Here are made-up elements, facts about them, and rows of numbers that follow some of those facts. Name the element behind each unnamed row.

There are 5 kinds of fact about the elements: graskestel, fiker, stodrir, dugon, keguk.
banon {graskestel=a, keguk=stozo}
batri {graskestel=a, fiker=e, stodrir=buzon, keguk=klalum}
bazu {graskestel=b, fiker=j, stodrir=fimom, dugon=pizis,fabrun, keguk=toteskim}
bepla {dugon=fotri}
bilos {graskestel=b, fiker=h, stodrir=skatrel, keguk=popa}
bizuk {keguk=zeplo}
brades {graskestel=b, dugon=pizis, keguk=ploleben}
braga {graskestel=c, fiker=j, keguk=truden}
bragrek {stodrir=batri, keguk=zunem}
brekan {graskestel=c, fiker=g, stodrir=flofa, keguk=klustur}
brestol {graskestel=d, fiker=i, keguk=stozo}
bridrun {graskestel=b, stodrir=brikilim, keguk=grista}
brifladri {graskestel=a, fiker=j, keguk=felolur}
briflum {graskestel=b, fiker=n, keguk=grista}
brikilim {graskestel=d, fiker=g, keguk=grugrik}
briplan {dugon=pizis,brades}
brogin {graskestel=d, fiker=e, stodrir=grima, dugon=sizoplik,flotral,diflusi,fotri, keguk=flenovos}
brogrul {graskestel=a, fiker=e, keguk=ploleben}
broskas {graskestel=c, fiker=g, keguk=bepla}
brufum {graskestel=b, fiker=l, keguk=ploleben}
buzon {graskestel=d, fiker=e, stodrir=vadem, dugon=nudrim,brades,pluski, keguk=lople}
buzur {graskestel=a, fiker=j, stodrir=tistir, dugon=pibrem, keguk=ploleben}
daruflir {graskestel=a, fiker=h, stodrir=pagro, dugon=brades, keguk=klalum}
dastepok {dugon=skudrabrar}
datrur {graskestel=a, fiker=h, stodrir=flune, keguk=ploleben}
dedek {stodrir=todus, dugon=bizuk, keguk=bepla}
diflusi {graskestel=d, fiker=m, dugon=pizis, keguk=ploleben}
drafik {graskestel=c, fiker=q, keguk=plugur}
drebon {graskestel=b, fiker=f, keguk=stozo}
dresik {graskestel=b, fiker=h, stodrir=nogisku, keguk=toteskim}
drigran {graskestel=b, fiker=i, dugon=pizis,brades, keguk=zunem}
drozel {graskestel=c, fiker=h, dugon=mozus,pizis, keguk=tugrur}
drozi {stodrir=flani, dugon=nifus, keguk=kiflil}
fabrun {graskestel=b, dugon=rapul,brades, keguk=gogizun}
febretru {graskestel=a, fiker=f, dugon=flibrek,ploleben, keguk=toteskim}
felolur {stodrir=mora, keguk=pizis}
fesok {graskestel=b, fiker=g, keguk=gogizun}
fimom {graskestel=a, keguk=zunem}
flani {graskestel=a, stodrir=fabrun, dugon=pizis,rapul, keguk=gogizun}
fleklol {graskestel=a, fiker=k, dugon=stavas,brades,skiple,brotepla, keguk=tugru}
flibrek {graskestel=a, dugon=plonir, keguk=grugrik}
flistik {graskestel=b, fiker=i, stodrir=gegibrul, dugon=nosam, keguk=bragrek}
flofa {graskestel=a, fiker=f, stodrir=zumivek, keguk=bizuk}
flomal {graskestel=b, fiker=g, stodrir=zuroflam, keguk=truden}
floski {graskestel=c, fiker=h, stodrir=stozo, keguk=mozus}
flotral {graskestel=d, fiker=h, dugon=kaskir, keguk=pizis}
fludrek {graskestel=c, fiker=i, stodrir=zunem, dugon=pizis,grelal, keguk=pagro}
flune {graskestel=b, fiker=l, stodrir=klogur, keguk=stozo}
fogrur {graskestel=c, stodrir=kiste, keguk=dastepok}
fosas {stodrir=skerol, keguk=stilivum}
fotri {graskestel=a, keguk=dedek}
fuge {graskestel=d, fiker=e, stodrir=radin, keguk=pifik}
gegibrul {graskestel=b, fiker=m, stodrir=flomal, keguk=lople}
gemu {graskestel=a, fiker=o, dugon=pizis, keguk=ladur}
gistu {graskestel=a, stodrir=gogizun, dugon=nosam, keguk=klalum}
gogizun {keguk=pizis}
graflegro {graskestel=c, stodrir=pibrem, keguk=plugur}
graram {graskestel=b, stodrir=lipluplal, keguk=fosas}
greflufla {graskestel=b, fiker=h, stodrir=dresik, keguk=zeplo}
gregil {graskestel=b, fiker=g, keguk=kiflil}
grelal {graskestel=c, fiker=e, keguk=truden}
grigen {graskestel=c, fiker=f, stodrir=fogrur, dugon=pizis, keguk=pifik}
grima {dugon=skigar, keguk=tugru}
grisidrer {graskestel=d, keguk=dedek}
grista {stodrir=viklubus, keguk=zaflem}
groklon {graskestel=b, fiker=g, stodrir=plikan, keguk=ploleben}
grudus {graskestel=a, dugon=mozus,pizis,brades, keguk=grista}
grugrik {dugon=mozus, keguk=zaflem}
grukla {graskestel=b, fiker=p, keguk=zeplo}
gruron {stodrir=mame, keguk=zaflem}
gubre {graskestel=b, stodrir=nudrim, dugon=nosam, keguk=drozi}
gugrem {graskestel=d, fiker=g, stodrir=tuduk, keguk=stozo}
kamibul {graskestel=b, fiker=f, stodrir=buzur, keguk=grugrik}
kamuk {graskestel=a, fiker=h, stodrir=skudrabrar, keguk=viga}
kaskir {graskestel=c, keguk=zaflem}
kebun {keguk=lokal}
kiflil {stodrir=stoplur, dugon=pizis,greflufla}
kiste {dugon=gubre,grelal,flani, keguk=bepla}
klalum {keguk=pizis}
klibuta {graskestel=a, fiker=m, stodrir=savoskur, keguk=viga}
klogur {graskestel=a, fiker=e, stodrir=tesa, keguk=mozus}
klustur {stodrir=groklon, keguk=zunem}
klutron {graskestel=b, keguk=stilivum}
ladur {stodrir=bridrun, keguk=kiflil}
lakir {graskestel=c, fiker=i, keguk=fosas}
lalon {stodrir=plado, keguk=dastepok}
lipluplal {graskestel=b, fiker=f, stodrir=fuge, keguk=stilivum}
lokal {stodrir=luvi, dugon=pizis,brades}
lople {stodrir=dedek, keguk=bepla}
luvi {graskestel=b, fiker=l, stodrir=sobre, keguk=flenovos}
mame {graskestel=b, keguk=zaflem}
mora {graskestel=b, fiker=o, stodrir=brades, keguk=dedek}
mozus {dugon=pizis, keguk=zaflem}
narili {graskestel=b, fiker=g, dugon=nosam, keguk=platuzi}
nelol {graskestel=b, fiker=e, keguk=dastepok}
nenum {graskestel=d, fiker=p, dugon=pizis, keguk=denir}
nestes {graskestel=d, fiker=j, keguk=zunem}
nifus {graskestel=b, fiker=e, stodrir=sufler, keguk=ladur}
nogisku {graskestel=a, dugon=pizis,fotri, keguk=sobre}
norutus {graskestel=b, fiker=g, keguk=dastepok}
nosam {graskestel=a, fiker=k, stodrir=grukla, keguk=lople}
nudrim {dugon=pizis,brades, keguk=zaflem}
pagro {stodrir=stabozem, keguk=stilivum}
pekla {graskestel=d, fiker=o, stodrir=pokler, keguk=starak}
peklos {graskestel=b, fiker=h, keguk=lople}
pibrem {graskestel=d, fiker=o, stodrir=gregil, dugon=pizis,nosam, keguk=bepla}
plado {graskestel=a, fiker=f, keguk=klalum}
plarorel {graskestel=a, fiker=h, keguk=tugru}
plaston {graskestel=d, fiker=h, stodrir=fleklol, keguk=gogizun}
platuzi {stodrir=kamibul, keguk=zeplo}
plikan {graskestel=b, fiker=k, keguk=ploleben}
plilek {graskestel=b, fiker=f, dugon=pizis,nogisku, keguk=vadem}
plinuk {graskestel=c, fiker=e, stodrir=grugrik, keguk=starak}
ploleben {dugon=pizis,flani, keguk=pizis}
plonir {graskestel=b, fiker=e, keguk=zunem}
plopavu {graskestel=a, fiker=j, dugon=lokal,graram, keguk=tugrur}
plugur {stodrir=skuflas, keguk=brotepla}
pluski {graskestel=a, fiker=h, stodrir=ladur, dugon=flibrek,skiple,grigen,pibrem,fotri, keguk=fosas}
pokler {graskestel=d, stodrir=trazuplos, keguk=tugru}
popa {keguk=voflar}
pubak {graskestel=c, fiker=h, dugon=bizuk,daruflir,grugrik, keguk=kebun}
pufes {graskestel=a, fiker=h, stodrir=floski, keguk=ladur}
pugrer {graskestel=a, keguk=kebun}
radin {graskestel=b, fiker=q, stodrir=norutus, keguk=stozo}
rapul {graskestel=a, fiker=j, keguk=dedek}
ropetur {graskestel=a, fiker=f, dugon=nudrim,brades, keguk=plugur}
rulira {graskestel=d, fiker=k, stodrir=trodo, dugon=tesa, keguk=klalum}
sagro {graskestel=d, fiker=i, keguk=platuzi}
sasibam {graskestel=c, stodrir=vasiflel, keguk=voflar}
savoskur {graskestel=d, fiker=g, stodrir=popa, keguk=vadem}
sizoplik {graskestel=d, fiker=j, stodrir=pufes, dugon=pizis,brades, keguk=starak}
skapir {graskestel=b, fiker=e, keguk=viga}
skatrel {graskestel=a, fiker=g, dugon=stavas,flibrek, keguk=zaflem}
skerol {graskestel=b, fiker=f, keguk=zeplo}
skibra {graskestel=a, fiker=j, dugon=toteskim,pizis, keguk=tugru}
skigar {graskestel=a, keguk=skuzer}
skiple {graskestel=c, fiker=f, dugon=flani, keguk=bragrek}
skonas {graskestel=a, fiker=e, keguk=stilivum}
skudrabrar {graskestel=c, dugon=pizis, keguk=starak}
skuflas {graskestel=a, stodrir=grigen, keguk=gruron}
skuzer {keguk=briplan}
sobre {keguk=lokal}
sokar {graskestel=a, fiker=g, keguk=lokal}
stabozem {graskestel=b, fiker=p, stodrir=bilos, keguk=grugrik}
starak {stodrir=fludrek, dugon=lokal,diflusi}
stavas {graskestel=c, fiker=e, stodrir=klibuta, keguk=felolur}
stepla {graskestel=c, dugon=pubak,dedek, keguk=grista}
stilivum {dugon=skatrel}
stisti {graskestel=a, stodrir=zegu, dugon=pibrem, keguk=stozo}
stoplur {graskestel=b, fiker=m, stodrir=brotepla, keguk=zunem}
stozo {keguk=bepla}
stugron {graskestel=a, fiker=j, stodrir=brekan, keguk=lople}
sufler {graskestel=a, fiker=f, keguk=pizis}
sumum {graskestel=a, fiker=o, keguk=popa}
tesa {graskestel=d, fiker=l, dugon=pizis, keguk=plugur}
tiflu {graskestel=a, fiker=m, stodrir=kiflil, keguk=nudrim}
tipo {graskestel=d, keguk=dedek}
tistir {graskestel=d, fiker=e, stodrir=brestol, dugon=skatrel,diflusi, keguk=grima}
todus {graskestel=a, fiker=n, stodrir=tridi, keguk=lople}
toteskim {dugon=tesa, keguk=dastepok}
trazuplos {graskestel=c, fiker=j, keguk=klalum}
tridi {graskestel=b, fiker=j, stodrir=fotri, dugon=mozus, keguk=kiflil}
trikli {graskestel=b, fiker=f, keguk=lople}
trodo {graskestel=b, fiker=h, stodrir=plugur, dugon=pizis, keguk=stilivum}
truden {dugon=pizis,brades, keguk=zunem}
trugru {graskestel=a, dugon=fotri, keguk=dedek}
tuduk {graskestel=d, fiker=e, stodrir=sokar, dugon=rapul, keguk=tugru}
tugrur {stodrir=plaston, keguk=zunem}
tutrar {graskestel=b, fiker=p, keguk=kiflil}
vadem {keguk=voflar}
vasiflel {graskestel=a, fiker=n, stodrir=grisidrer, dugon=kiste, keguk=zaflem}
vidubron {graskestel=c, keguk=stilivum}
viga {dugon=nosam, keguk=brotepla}
vigre {graskestel=a, fiker=m, dugon=ploleben, keguk=bepla}
vikarus {graskestel=b, fiker=m, dugon=nogisku, keguk=stozo}
viklubus {graskestel=a, fiker=m, stodrir=pluski, keguk=grugrik}
viskem {graskestel=c, fiker=e, stodrir=datrur, keguk=pizis}
zapon {graskestel=a, dugon=drigran,grima,nifus,flani,daruflir, keguk=klustur}
zegu {graskestel=c, fiker=e, stodrir=plarorel, keguk=stozo}
zibe {graskestel=c, stodrir=klustur, keguk=grugrik}
ziklon {graskestel=b, fiker=f, keguk=gruron}
zufla {graskestel=a, fiker=e, keguk=platuzi}
zumivek {graskestel=b, fiker=f, stodrir=truden, keguk=tugru}
zunem {stodrir=drozel}
zural {graskestel=b, dugon=mozus,pizis,tesa, keguk=lople}
zuroflam {graskestel=a, fiker=l, stodrir=tugru, keguk=platuzi}

Some rows with their names:
[ -2   0   4  -7 -20  -2  -9 -10 -19  -2  -6  16  -6 -18  -4  15   6   3
  14 -31  17  -7  19  -3  -4 -16  19   4 -20   6  14]: plilek
[ 19  27   9 -13 -19   4   0 -13  18 -16 -24  -1  10 -17 -22 -14  16  -9
  -9 -20  12  -5  11   2   3  -1  -4 -13 -25   8 -14]: lalon
[ 27   8   6  -8 -36   6   1 -11  16 -15 -24 -13   6  -8 -14 -13  19 -14
  -9 -18  15  -7  -3   2   3 -11 -22   7 -28   3 -18]: bepla
[ -9  -4  13  -4  24 -12   5  18  -5   8  -1  -6  18   5  -4  -4  -2  14
  -7   4   3 -13 -16  12 -29   0  -3   1  -5  -7   3]: trazuplos
[-12   0   1  -7  25 -15   3  20   3  -1   4 -10  12   8 -10  -2  -9  12
 -18   8  -1 -18  -4   7 -22   4  -4   0 -10  -3  -2]: viskem
[ -8  -3  11  -8 -15  10  -8 -13 -14  -2   0   6  13 -11  -5  13  -3   6
  14 -23   7 -11   8  -6  -1  -4   4  -7 -31  16  -3]: tridi
[-24 -29  -8  -6  32 -16   4  18   2  12  -2 -12   8   8  -6  -1  -7   7
 -15   6  -1  -5  -3   0 -18   9 -15  -6  -7  -5  -1]: klogur
[ -6  -6   3 -12  15  -2  -5   8  -5   0  -3  -3   4  -4 -10  -4  -5   9
 -11   6   2 -21  -7   6  -8  -1 -12   2 -13  -3  -5]: brogin
[ 25   8   4  -8 -35   9   2  -9  21 -13 -27 -16  12 -10 -20 -11  19 -12
  -8 -17  13  -5  -5  -1   0 -11 -18   9 -29   3 -21]: stozo
[ -5 -12  -1 -30  11   8  -4   5   3   3   8 -18  14   3  -3 -13   6   8
 -13  16   7 -21  -2   1   2 -11 -25  12 -17  -5  -5]: buzon
[ 15  25  -3 -14 -26  -1  -4 -13  11 -20 -22   9   2 -17 -15   2  14 -16
 -12 -21  18 -11  26  15  13 -11   7 -11 -20  -3   0]: kiflil
[ -9 -25   2 -24  33 -10   9  14  -2  18  13 -20   9   8   8 -21  18   9
  -6   7  13  -4   7   0 -13  -5 -15   6   3 -10  10]: ropetur
[ 22  25  12 -13 -17   3   1 -10  14 -14 -28   1  10 -17 -20 -15  18  -7
  -7 -20  14  -2   6   3  -2  -5  -6 -11 -26   7 -13]: sobre
[ 22  25  11 -13 -16   3  -1  -9  14 -12 -28   1  10 -17 -21 -14  19  -6
  -7 -20  14  -3   7   2  -3  -3 -10 -11 -24   5 -15]: denir
[ 22  24  10 -15 -15   3  -1 -11  13 -13 -27   0  10 -18 -20 -14  20  -6
  -6 -20  13  -2   9   1  -2  -5  -8 -10 -25   7 -15]: brotepla
[-14  -5  -4  -5  20  -2   7  10  10  -2   4 -16 -14   0 -14 -16   6  12
 -22  -1  -7  -6  -9   5 -17   5  -9   4   8  -3   6]: fogrur
[ 22  24  11 -11 -19   0  -2 -10   7 -16 -26   4   4 -17 -17 -12  17 -10
  -7 -21  16  -5  10   6   0  -5  -7 -10 -24   4 -10]: toteskim
[ -6  12   8  -8  12  -2   0   8  -2  -8   4  -1   4  -1 -10  -4  -4  11
 -13  -1  -1 -22  -5  13 -16  -1   1   2  -6  -2   2]: rulira
[ 23  22  14 -15 -16   1  -1 -11   8 -14 -24   3   5 -18 -16 -16  19  -8
  -7 -19  16  -4  10   2   0  -4 -14 -12 -25   6 -14]: stilivum
[-12  -2   3 -12  13   1  -2   9   4   0  -4  -9   9  -5 -14  -1 -11  10
 -11   6   0 -18  -5   6  -9   2  -9   0 -18  -5  -7]: fuge

Which element is each row?
No name comes twice in this set of rows, the named rows included.
[ 27  49   6 -12 -22 -14  -5  -5  -3 -27 -16  17   7 -14 -11  -1  15  -8
 -15 -24  21 -15  28  20 -11 -19  17  -6 -20   2   7] : ploleben
[ -9 -14  -5 -33  38 -12   4  14   6  12  24 -28  15  15  10 -21  15  12
 -17  15  15 -14  20  -4  -9  -6 -12   2  -6  -4   9] : daruflir
[ -4  -2   4  -6 -11   0  -8  -6   1  -2  -6  19  -5 -20 -21 -11  14   4
  19 -16   9 -16   7 -32   7   8  13   0 -19  23  -8] : bridrun
[ 14  31   5 -10 -16  21  -3 -23  22 -25 -18  -5   4 -12 -23 -19  25  -1
 -21 -23  -1  -4   3   6   0  -4 -10 -16 -16  17   0] : plugur
[-12 -25  -1 -18  32 -14   5  17  -8  14   9 -12  10  11   5 -15  11   8
 -10   9   8  -4  -1  -1 -20  -3 -20   4  -1  -7   5] : fleklol
[ 26  13   9  -7 -30   4  -1 -15   9 -18 -22  -7   1  -8 -14 -18  20 -10
 -13 -20  12  -6  -2   6  -1  -8 -22  -2 -23   6 -13] : kiste
[-20 -19  -7  -6  15 -14  -4  13  -9   3   1   2   7   5  -1  14  -6   2
 -15   4   3 -25   3  22  -9  -5   1   2  -3 -15  15] : fludrek
[-12 -14 -15  -8  10 -24   1  21  -9   1  -5   7 -20  -8  -5   7   1  -2
 -15  -3  12 -10  13  19 -12 -14  10  14   6 -24  22] : skudrabrar
[ -6 -15   9  -8  21 -11   7  13  -4  10   1 -11  -3   0  -2 -11   2   7
  -5  -1   9 -12  -6   9 -18   3  -6   4   1 -14   3] : skiple
[-16 -28 -15 -19  26 -21   3  19 -11  11   3  -2 -13  -1   3  -8  13   0
 -12   3  14  -1  18   6  -8  -9  -4   8   7 -19  19] : grudus
[-21 -11 -15   0   8  -4  -1   3  -5  -5   6  -1 -17   2  -2   6  10   5
 -25 -10  -2 -17   5  32  -9 -12  12   7  19 -15  38] : grigen
[  3   8  12 -11  16 -11  -2  10  -4   0  -1  -9   1  -6 -11  -8  -3  18
 -10   0   9 -21  -7   6 -22  -1  -1   5 -12  -2  -1] : flotral
[-10 -33  -1   4  27 -32  -1  17   3  10   6  -1  -2  14  -7 -17  14   4
  -9  11   8 -40  -8 -14  -9  17   3   5   8   3   3] : pluski
[-14 -29  -2  -8  29 -20   7  18  -4  12  -1  -7 -14   0  -4 -16   3   5
  -9   0   6   3  -1  -3 -17   8 -13  -1   5 -11   2] : flibrek
[-15 -21 -14  -3  14 -30   4  23  -9   4   0   0 -18   0  -1   3   4  -1
 -15  -4  11  -4  10  10 -19  -5   4  11   8 -20  19] : nogisku

The same elements again, as new rows of numbers:
Some rows with their names:
[  6   6   3   3   2 -13   3  -4   2   2  14 -11  -6  -2]: trikli
[ 11   3  -1   6   1  -9   2  -4  -7   3  10   0 -12   2]: dresik
[-19  -5  -6  10  -9   7  14   1   9  15  -1   2  -5 -12]: kiste
[  2   7   7   1  -3  -6  -5  -8   9  -2   6 -11   7   0]: gugrem
[-21  -4  -3   4 -12   7  -2   2   9  -2   4   9  -4 -15]: viga
[ -9  15   8  -1  10 -10   1  15   3   5  13 -12  16  10]: pibrem
[ -6  -5   7 -15   6  -5  -5  -1   6   4 -17  -2  19  25]: pubak
[ 7  2  4 -2 -9  4  3  3  0 -3  1  6  6 -4]: batri
[  7   0   5   3   5 -13   0   2  -1  -2  17  -7 -12  -1]: zumivek
[ -7  -3  -5  -1 -12   8   3  -5   8  -8  -5  -1 -17 -21]: vadem
[ -6  -9  -9   3  -3   9   0  -4   6 -11  -4  -3 -12  -8]: drozi
[ -3  -8   2   3 -15   3   6   3   8 -11  -4   2 -20 -24]: gogizun
[ -6  -4  -7   1 -14  11   0  -5  11 -14  -6  -2 -16 -14]: platuzi
[  8  -3  13   8   1 -14  -4   6  -4  -5  17  -3 -13  -9]: groklon
[ 13   2 -11   3   3  -9   0  -9  -5   6   2   8 -14   6]: stabozem
[-5 -1 -5 -6  9  6 -4 11  1 -1  7  5 14  8]: vasiflel
[ -4   3  -6   6  -7  15   6   1  -7  -7 -10  -1 -12 -12]: bizuk
[  6  -7  -4   6  21 -16  -2  -3 -16   9   9   2  -3   9]: tridi
[ 11   2   3   7  -3 -16   6  -1 -12   5   9   7 -15  -4]: plikan
[  8   2   6  -2  -6 -10   0   2   3   1   3   2  -4   3]: plaston

Rows to name:
No name comes twice in this set of rows, the named rows included.
[  5 -11  -4  17  19  -9  12   8 -18  21  10   1  -7  19] : trodo
[ -9   0  16 -18  -6  -1 -12  -1  20  -6  -8  -5  15   7] : brekan
[ 11  10   6  17  16  -6   8  15 -36  15   4   8  -4   3] : brades
[-10   7  16 -15  -8  -3  -8  -6  25  -1 -12 -11  20   6] : broskas
[ -2  -2  -1 -11  25  -3   2  18   0  -8   9 -15  13  12] : gemu
[ -7   0  -6   4  -3  12   7   2 -10  -3  -8   2 -13 -13] : brotepla
[-8 -6 -7  5  4 10  3  1 -5 -4 -5  1 -8 -7] : toteskim
[ -9   0   8   9   4 -12  -9   7  -3   5  26   5   2  -2] : narili
[-7  2  1  3 -6 -1 -5 14 10  1  7 11 19  0] : gistu
[ -8   7  -5   1 -16   6   9 -19  13  -1  -7  -7  -8 -24] : stozo
[  4   4   0 -12   0   4   3   7  10  -9   5  -6   3  -1] : flofa
[ 5 -6 -3  1 -5 12 10 10 10  8 -2  0 -2  3] : skuflas
[  7  -8  -6   9  24 -15  -5  -2 -15   9  10   1  -1  15] : bazu
[ -6  10  12 -12 -12   0  -2 -14  18   5 -15  -3  22  12] : zegu
[  8   0   2   9   1 -11  -2  -3  -5   2  11   0 -11  -3] : klutron

